Below are the code and all the weights of a small trained network. Each question names an input and a class and asks about switching units off, where a switched-off unit gives its printed mean instead of its output.

import numpy as np


def w(rows, s, z=0):
    codes = np.array(rows[::2]) - 128.0
    scale = np.full(codes.shape[1], s)
    scale[-1] = z or s
    return codes * scale


def f(y):
    return np.maximum(y, 0)


def log_softmax(a):
    a = a - a.max(-1, keepdims=True)
    return a - np.log(np.exp(a).sum(-1, keepdims=True))


def net(x, mask):
    res = np.array(x, float).reshape(1, 7) / 4 @ E
    y = f(res @ A[0][:, :-1].T + A[0][:, -1])
    res = res + np.where(mask, y, B[0][:, -1]) @ B[0][:, :-1]
    return log_softmax(res[-1] @ U[:, :-1].T + U[:, -1])


A, B = {}, {}
E = w([
[52,59,19,16,33,63],'x0',
[23,46,207,246,81,2],'x1',
[126,129,127,128,128,128],'x2',
[45,8,216,36,225,192],'x3',
[137,123,131,125,125,125],'x4',
[131,127,130,128,125,128],'x5',
[125,131,128,128,127,128],'x6',
],0.0059)
A[0] = w([
[137,173,207,185,209,184,134],'N0',
[80,60,195,78,201,153,131],'N1',
[103,77,179,65,192,191,145],'N2',
[218,225,53,211,64,97,178],'N3',
[92,74,172,66,200,162,162],'N4',
[228,215,59,6,189,223,37],'N5',
[165,155,186,180,178,164,83],'N6',
[185,254,53,187,44,95,173],'N7',
[169,154,183,179,169,165,139],'N8',
[168,161,188,191,186,160,130],'N9',
[44,52,207,253,101,5,7],'N10',
[186,162,192,180,180,169,123],'N11',
[164,161,186,172,174,164,126],'N12',
[77,73,26,11,25,110,114],'N13',
[66,69,189,106,183,125,132],'N14',
[64,59,29,38,30,80,132],'N15',
[194,175,106,11,186,232,52],'N16',
[152,200,83,223,72,41,137],'N17',
[155,167,178,166,173,160,93],'N18',
[172,156,186,172,170,166,98],'N19',
[213,206,54,76,133,216,85],'N20',
[121,87,165,113,212,160,134],'N21',
[127,128,211,218,156,102,130],'N22',
[89,50,186,76,201,186,130],'N23',
],0.0062,0.0017)
B[0] = w([
[108,194,73,68,185,83,207],'N0',
[201,55,114,157,138,203,205],'N1',
[206,53,83,172,140,217,198],'N2',
[233,54,79,184,167,232,245],'N3',
[206,68,89,156,144,200,198],'N4',
[29,165,251,188,10,53,255],'N5',
[91,174,82,72,179,88,184],'N6',
[235,37,67,171,177,231,245],'N7',
[103,183,65,77,185,96,188],'N8',
[90,180,67,75,188,84,196],'N9',
[49,136,245,219,2,67,246],'N10',
[96,174,75,67,188,85,197],'N11',
[101,176,66,82,185,92,187],'N12',
[100,220,26,29,226,63,234],'N13',
[191,66,140,184,122,192,194],'N14',
[64,219,49,41,221,56,234],'N15',
[60,139,232,219,29,89,227],'N16',
[230,45,121,197,116,226,216],'N17',
[91,160,70,87,169,92,178],'N18',
[102,174,77,76,176,97,184],'N19',
[78,98,213,211,34,95,231],'N20',
[176,76,147,179,94,177,181],'N21',
[39,200,147,89,123,59,200],'N22',
[210,66,90,162,153,204,208],'N23',
],0.0067,0.0076)
U = w([
[242,23,52,172,188,233,141],'0',
[62,237,3,10,249,14,4],'1',
[26,133,233,223,24,24,137],'2',
],0.0073,0.0021)

Each question gives the input, the list of numbers given to net, and the class t.
The units are the neurons (one row each of A and B). Each row of codes is followed by its name. A weight is (code - 128) times the scale printed after its matrix; where a second scale follows, it is the last column's (A, B and U).
mask holds one flag per neuron, in row order. A switched-off neuron (its flag False) gives its mean, the last column of its row in B, instead of its output. The means were averaged over made-up inputs and are rounded, as every weight is.
A unit's drop is (log p(t) with every unit on - log p(t) with that unit switched off) / (log p(t) with every unit on - log p(t) with every unit switched off).
most important unit: the unit with the biggest drop
k most important neurons: the k neurons with the biggest drops, biggest first
drop of u: that unit's drop, to one decimal
input [8,7,7,6,-5,7,8], class 1: 3 most important neurons : [N15, N13, N5]
input [-2,4,5,-4,5,-1,7], class 0: 3 most important neurons : [N5, N17, N16]
input [6,5,-7,-4,1,2,-3], class 1: most important unit : N15
input [7,-8,-4,0,-5,0,-7], class 2: 3 most important neurons : [N5, N16, N20]
input [5,1,1,-5,1,-1,7], class 0: 2 most important neurons : [N17, N7]
input [-2,8,-1,-8,2,-7,-1], class 0: 3 most important neurons : [N17, N7, N3]
input [-5,-7,-4,-6,6,6,-2], class 2: 2 most important neurons : [N5, N20]
input [6,-8,4,-6,-4,3,-7], class 2: 2 most important neurons : [N5, N20]
input [5,-8,-4,7,5,-3,0], class 2: 2 most important neurons : [N5, N16]
input [1,4,0,-5,-4,4,-2], class 0: drop of N17 : 0.1
input [7,7,5,8,-2,-6,-6], class 0: drop of N23 : 0.1
input [4,3,2,2,-8,4,-8], class 1: drop of N20 : 0.2
